In the rows, zero is written as 128.
Facts:
bedraskor {ninu=nakla}
besuplal {ninu=skisko,kato}
biple {batra=klodrisak}
bogom {batra=nakla, kagras=vuflur, ninu=zuklofu}
bomuk {batra=tavar}
breplonan {batra=skeklon, ninu=poron,klogrom}
brezer {batra=puflifum}
brostin {batra=vopi}
brufli {ninu=pade,zuda}
brurel {batra=vuter}
dagra {ninu=kize,vifustu,soklas,klonikla}
destim {ninu=zames,skaskol}
dizin {ninu=paflu}
druzas {batra=skavam, kagras=klorasin, ninu=klozik,zuda}
flata {ninu=marodro,soklas,klivum,zuklofu,paflu}
flebu {ninu=brurel,kemifluk}
flemel {ninu=vuflur,liple}
fleras {ninu=vaski,gridul,trepleklum,grirubrom}
flide {kagras=trafa,tenam}
fofal {kagras=dogri}
fusen {batra=klodrisak}
fustir {batra=klivum, kagras=pade}
gefel {ninu=skisko,tofam}
giska {batra=vopi}
gota {batra=dragrar}
govo {batra=pezok}
gridul {batra=pezok}
griplu {batra=klifil, ninu=klusti}
grugam {batra=govo, kagras=pade}
gruzun {batra=lezas, ninu=taskes,klebus}
kaplo {batra=stupe, kagras=gridul}
kastaves {ninu=risti,legi,kubre}
kato {batra=lezas}
kesubrus {ninu=plarim,klogrom,kubrum,klonikla}
klafla {batra=klodrisak}
klebus {batra=brazu}
kledu {ninu=kaplo,legi,popun,kemifluk,rigam}
klelodak {batra=getedun, ninu=klodrisak,pleni}
klifil {kagras=trela,trovik}
klivum {batra=popun}
klodin {batra=repin, ninu=skiklak,zeku,drastoke,getedun,brostin}
klorasin {batra=vuter, kagras=druzas}
klozik {kagras=vifustu}
kludem {kagras=klafla}
klusti {kagras=fusen}
kubre {kagras=suplok,flebu}
kubrum {batra=pleni, kagras=badukes}
laskis {ninu=trubrigem,vuter,lezas}
legi {batra=fusen}
liple {batra=fleras}
lopas {batra=kize, kagras=brezer}
maplas {batra=nakla, ninu=liple,savul}
moplum {kagras=nuzu,grulik,flemel}
nakal {ninu=peri,klebus,trotam,muflegrum}
nakla {batra=puflifum, kagras=kato}
noge {batra=repin, ninu=nakla,zames}
numo {ninu=nekezus,rolir,poron}
nuzu {kagras=moplum, ninu=trotam,nakla}
pade {batra=fleras, kagras=fustir}
peri {kagras=zekobrul}
pigris {batra=drastoke, ninu=taskes,rolir,sudu}
plaklodun {kagras=tenam}
plarim {batra=drastoke}
plevek {batra=taskes}
ploviso {batra=taskes, ninu=dula}
pluzi {ninu=varol,trotam,dula,kubrum,fofal,rigam,skaskol}
poron {batra=nekezus}
rafiris {kagras=paflu,skaga}
ragupe {batra=tinim, kagras=tenam}
ramu {batra=muflegrum, kagras=zekobrul,gota}
rigam {batra=paflu, kagras=trizatram}
rigo {batra=klivum, kagras=stoso}
risti {batra=tinim}
rutar {kagras=griplu,rafiris}
savul {batra=stupe}
sidum {batra=klonikla, kagras=dagra, ninu=fusen,vuter,dogri}
skadin {kagras=brezer, ninu=klogrom,zuda}
skaga {ninu=brostin,tenam}
skagri {ninu=stipiro,kaplo,narir}
skapem {batra=pleni, kagras=grulik, ninu=poron,trepleklum}
skaskol {batra=giska}
skavam {ninu=zuda}
skedrem {batra=dragrar, kagras=klafla, ninu=tibrakol,taskes,klatil,pleni}
skeklon {kagras=pade, ninu=dogri}
skezim {kagras=skiklak}
skiklak {batra=puflifum}
skisko {batra=lezas}
skoskon {batra=skezim}
soklas {batra=popun}
stepem {ninu=kato,muflegrum}
stipiro {batra=tinim, kagras=liple,sudu}
stoso {kagras=suflom}
stupe {ninu=nekezus,muflegrum,veno,klodrisak}
subron {batra=tavar}
tanuk {kagras=legi,gruzun}
tapuzur {batra=taskes, kagras=stepem, ninu=nekezus}
tavar {ninu=tanuk,giska}
tenam {kagras=plaklodun}
tibrakol {batra=kledu, kagras=klebus}
tofam {batra=klifil}
tradri {batra=drastoke, kagras=skufle, ninu=kize,flide,zeku,lezas,dogri,skaskol}
trafa {kagras=tenam, ninu=govo}
trela {batra=druzas, ninu=tinim}
trepleklum {batra=tibrakol}
trizatram {batra=bedraskor, kagras=marodro}
trotam {batra=tapuzur, kagras=plarim}
trovik {ninu=tibrakol,trepleklum}
tuklal {batra=pleni, kagras=vuter}
tulinim {batra=risti, kagras=flebu}
tutrigi {ninu=skoskon}
varol {batra=laskis, kagras=tulinim}
vaski {kagras=trizatram}
vedrun {batra=skeklon}
vifustu {batra=tenam}
vudeplu {batra=ploviso}
vuflur {batra=klatil}
vukidak {batra=pleni, ninu=vifustu}
vusor {batra=briskur, kagras=bomuk,maplas, ninu=klifil}
vuter {batra=skavam}
zeku {batra=destim, kagras=skaskol}
zuda {batra=narir}

Known rows:
pade: [134 128 133 131 127 119 129 132 116 133 120 124 116 134 128 130 125 130
 126 130 126 131 125 122 125 127 127 130 127 124 126 127 120 123 124 116
 134 126 139 124 133 138 137]
rigo: [121 119 148 131 127 118 117 129 139 119 133 139 121 114 124 132 141 127
 130 130 133 123 135 133 121 132 130 127 131 125 130 128 136 109 131 128
 144 123 129 132 128 124 133]
varol: [134 110 201 133 122  98 126 127 134 129 111 155 108 116  80 128 142 118
 129 119 104 119 134 129 128 126 129 150 125 137 124 123 137  95 121 119
 168 119 117 132 153 127 140]
briskur: [130 132 116 130 127 126 132 124 129 120 130 118 135 133 125 127 127 127
 127 136 142 128 136 125 130 124 131 125 138 131 125 131 127 133 126 130
 119 134 118 127 134 129 126]
nekezus: [147 134 102 124 134 134 127 129 131 114 125 130 138 125 134 128 119 130
 130 129 137 126 133 123 122 118 118 134 130 139 128 126 114 112 129 129
 122 124 123 142 131 131 115]
veno: [137 129 117 126 134 143 126 128 128 121 125 136 131 127 131 126 124 125
 130 126 120 128 128 127 121 124 127 131 134 130 125 130 127 116 128 127
 128 125 125 136 125 130 123]
vuter: [122 125 134 127 126 138 128 135 123 144 116 114 137 141 133 121 120 135
 121 121 130 130 116 123 137 127 118 125 118 126 131 125 114 141 126 122
 121 124 135 128 130 129 122]
pleni: [139 127 106 125 133 134 126 127 127 115 125 125 138 131 131 126 121 129
 132 131 135 127 132 124 120 119 123 127 130 135 126 127 120 118 129 128
 132 123 123 143 132 132 117]
skaskol: [132 133 150 125 126 129 132 136 118 156 114 118 139 135 125 121 121 128
 112 112 113 131 118 124 134 127 114 136 126 128 123 128 123 138 125 118
 124 127 139 120 127 129 120]
skagri: [125 140 129 126 126 139 136 123 123 129 133 136 122 124 127 133 122 125
 126 121 118 130 131 131 129 130 133 126 131 130 129 131 140 140 127 140
 121 134 121 125 126 125 136]
dagra: [129 137 123 129 120 139 139 125 110 140 130 118 115 141 139 129 122 132
 133 130 116 137 129 127 145 131 133 127 123 128 134 131 139 157 127 129
 131 140 129 115 131 130 144]
griplu: [131 126 136 127 129 162 137 127 105 149 116 129 118 132 135 119 116 132
 132 123 128 137 121 127 139 126 136 128 121 121 127 133 144 132 126 115
 125 128 127 118 122 133 132]
bomuk: [132 131 119 124 131 159 134 131 114 146 122 120 126 131 130 123 118 135
 128 128 119 136 127 127 137 126 127 127 128 120 127 135 136 133 129 117
 124 131 129 117 121 131 129]
klebus: [147 139 128 119 132 150 128 133 116 139 117 140 128 132 148 122 117 134
 130 115  93 131 119 127 129 122 125 136 123 128 127 128 112 127 129 125
 138 116 135 133 118 131 107]
popun: [132 145 134 126 129 127 130 130 133 129 123 124 143 129 116 129 121 124
 125 120 117 124 130 130 131 127 117 133 132 138 131 127 130 135 129 136
 124 127 120 132 133 125 118]
gruzun: [127 137 115 126 125 150 136 126 103 130 129 136 111 138 151 130 111 131
 133 122  95 131 119 125 132 128 141 135 133 124 128 135 122 132 123 126
 130 122 134 124 120 137 135]
liple: [141 127 127 125 127 128 130 127 117 141 121 123 129 138 144 123 125 137
 122 128 125 138 119 121 128 120 128 132 128 123 120 128 113 133 126 113
 138 121 139 120 120 136 126]
numo: [118 123 119 129 132 148 131 121 124 116 139 142 121 123 144 131 118 132
 134 129 124 126 121 130 128 127 140 126 131 120 130 131 126 129 127 134
 128 120 121 132 121 128 132]

Rows:
No name comes twice in this set of rows, the named rows included.
[ 66  98  56 122 113  83 121 125 173 122 154 122 170 125 128 103 154 132
 121 133 165 120 136 136  90 144 147 128 130 166 123 129 104 121 133 130
 116 138 144 121 105 106 132]	flide
[110 113 156 131 125 113 115 124 155 118 139 133 129 120 113 134 149 124
 130 130 129 116 130 136 140 133 127 123 124 121 135 122 132 141 130 140
 134 126 113 131 137 114 125]	skeklon
[146 199 124 127 133 135 133 134 126 103 155 110 134 141 173 165 112 120
 120 120  74 126 134 130 130 136  91 111 154 109 138 131 124 167 134 173
 113 134 148 130 113 131 127]	nuzu
[130 124 120 128 123 149 142 123 103 150 118 121 121 132 133 119 114 134
 130 128 134 140 124 125 148 125 136 132 116 127 129 131 141 150 124 116
 125 134 121 115 129 132 134]	skaga
[135 120 172 128 123 162 140 122  95 155 106 138 109 131 101 119 111 131
 131 114  98 133 116 125 159 119 143 148 115 123 131 132 143 140 118 106
 139 122 106 117 141 133 135]	flebu
[124 140 112 127 124 134 133 123 129 124 140 125 138 121 115 133 120 131
 129 122 119 121 130 129 141 127 127 135 133 129 137 131 127 136 128 133
 114 129 115 124 131 121 126]	bedraskor
[130 116 168 128 122  90 118 132 145 128 123 133 123 128 129 131 151 124
 125 128 134 127 133 130 119 133 114 128 112 136 128 116 121 119 129 135
 158 127 141 135 132 124 135]	zeku
[130 168 131 129 134 112 114 130 154  90 164 116 141 136 174 165 135 128
 118 133 103 119 127 131 128 132  95 106 151  96 132 124 107 160 138 167
 124 119 147 133 114 124 113]	moplum
[142  99 168 133 133 120 132 127 117 149 108 144  99 113  95 123 137 122
 130 127 125 126 119 126 137 124 146 136 105 124 125 121 141 101 121 109
 138 126 114 130 148 131 126]	tulinim
[138 171 119 132 138 124 122 132 135  87 161 120 118 127 172 168 125 124
 128 136 106 124 131 130 113 137 107 106 143 102 135 126 120 136 135 167
 124 129 152 140 115 134 132]	skapem
[128 124 104 125 130 161 135 122 109 131 132 132 122 131 156 127 114 137
 134 128 118 131 115 126 137 123 139 126 124 118 129 132 119 142 126 119
 114 118 124 125 115 130 119]	trovik
[132 129 108 124 131 148 127 131 114 132 121 128 128 136 143 124 111 136
 131 124 108 130 120 123 135 120 131 131 130 122 129 132 112 126 127 118
 126 116 129 133 123 135 118]	sudu

Now the same nodes, written a new way:
Known rows:
kubre: [106 126 113 106  94 130 185 115  88 141 137 211 149  61 132 170 127 147
 159 120 100 165 189 105 132  95  45  90 126 202 143 119 114 115 111 212]
kato: [134 109  91 123 131 154 128 151  91 126 163 154 162  98 182 182 167 101
 141 122 114 112 139 138 157 101  69 133 104 185 125 161 104  86 109 161]
zames: [113 131  89 131 104 128 147 128 114 117 162 163 124 110 145 136 132 129
 107 141  98 126 143 126 170 107  48  98 125 164 110 135  64  88 130 196]
destim: [121 157  77 125 104 134 139 158 105 107 189 177 124 116 155 123 118 121
 107 160  77 142 134 150 153 126  55  98 126 165 142 132  67  79 151 196]
nakal: [131 125  95 121 127 172 132 145  88 123 186 201 160 102 186 144 151 106
 127 155 108 135 154 137 150 113  94 101 120 175 144 170  84  75 142 184]
pigris: [128 137  92 136 122 170 163 124  87 122 179 171 151 100 164 160 148  95
 134 141  94 123 136 154 146 112  93  92 107 179 140 172  87  92 148 155]
klifil: [ 82 159  60 123  95 160 174 115 133 120 153 178 126 114 143 133 130 142
 148 166  84 166 144 103 169 126 100  93 122 176 136 149  85  95 132 213]
griplu: [134 170  61 147 156 115 120 175 134 138 202 150 113  88 133 185 141  91
 149 159  62 101 166 144 144 134  65  88  63 166  92 185 121 121 160 171]
rutar: [ 82 170  57 146  99 125 119 115 148 135 204 169 108  79 126 186 125 109
 160 169  56 137 183 104 170 140 101  87  66 164  86 184 114 124 167 217]
gudus: [118 127  73 130 101 143 151 122 114 124 151 155 134 112 143 149 147 118
 137 139 105 143 135 117 167 108  78 105 113 176 116 145  87 105 113 180]
druzas: [ 79 164  91  85 108 139 141 179  80 137 170 209 130 105 127 126 165  96
 146 125  92 158 141 133 151  86  99 150 124 210  84 137 123 108 167 159]
dagra: [134 141  79 128 112 127 139 171  94 111 185 152 131 118 150 133 136  98
 131 142  84 133 125 164 120 124  45 109 115 180 143 133 100 101 118 157]
dizin: [123 143  81 129 102 155 148 146  94 114 184 167 131 111 157 138 134 104
 136 149  84 149 134 152 132 121  85 101 115 175 143 148  90  90 139 170]
paflu: [135 170  54 145 148 118 123 170 141 139 206 148 113 115 132 179 151  97
 153 170  61 104 167 109 161 140  53  88  65 170  87 180 123 130 130 207]
klatil: [124 138  61 130 102 146 146 122 122 122 150 156 148 118 146 133 153 122
 135 156 101 149 134 111 170 115  81 105 117 178 126 146  95 102 112 194]
vuflur: [131 116  87 132 119 130 141 145 101 121 155 150 143 110 147 165 156 105
 126 122 110 112 133 142 164 103  48 118 106 176 107 137  91 111 106 159]
grulik: [135 109  54  98  99 169 144 170  82  81 143 148 164 124 179 124 155  98
  95 109 117 125 125 157 174 131  45 152  84 175  89 182  78  73 117 155]
kubrum: [106 155 117 139 100 168 180 118 145 137 142 169 122 107 139 158 122 152
 144 111  87 164 143 153 163 136  99  86 110 161  84 167 102  82 126 173]

Rows:
No name comes twice in this set of rows, the named rows included.
[108 136 111 132 120 133 146 147  91 112 194 205 115  87 157 128 116 119
  96 140  94 104 165 160 171 102  39  92 125 161 121 141  59  74 168 187]	noge
[114 134  98 132 102 153 158 141  91 114 185 161 119  97 148 161 129 104
 137 130  88 140 131 158 135 115  80 101 112 177 139 150  81  90 135 161]	klodin
[135 142  61 122 138 180 138 126  92 127 171 200 173 120 185 128 163  96
 137 171 105 154 153 115 144 125  98  95 121 195 145 175 113  77 132 182]	stupe
[129 133  70 137 112 160 163 114 108 125 147 157 154 114 144 144 156 102
 129 145  99 136 139 118 169 111  89  93 111 182 121 157  93 116 121 165]	rolir
[118 117  92 128 107 158 142 127  98 123 166 159 141  91 169 180 154 114
 147 127 111 135 139 126 164 109  94 114 106 181 126 162  91  91 111 170]	skisko
[127 126  98 131 119 174 151 133  87 123 182 179 150  97 173 162 147  95
 140 137 100 135 137 151 139 115  92  94 110 184 140 174  95  84 140 160]	klelodak
[124 154  55 118  97 129 144 132 132 117 157 154 132 119 145 129 139 132
 147 163  87 161 129 111 159 131  64 110 121 178 139 128  93 103 108 205]	lezas
[118 119 117 112  96 124 187 115  86 139 139 206 148  62 131 178 130 140
 155 113 106 162 188 111 130  89  42  89 126 198 146 119 109 116 109 199]	varol
[121 130  83 122 108 163 141 146  91 121 182 174 146 104 173 146 140 105
 144 148  97 147 136 145 134 117  91 107 115 181 143 160  97  81 127 175]	gefel
[ 91 152  64 125  97 156 164 118 125 121 152 168 133 113 140 139 137 136
 145 157  92 160 144 105 171 118  95  96 117 173 130 146  86  97 122 207]	skezim
[ 94 149  73 136  99 161 179 116 117 120 149 161 126 113 137 148 135 118
 139 148  85 158 139 114 166 115  92  90 114 175 123 159  79 115 140 179]	tibrakol

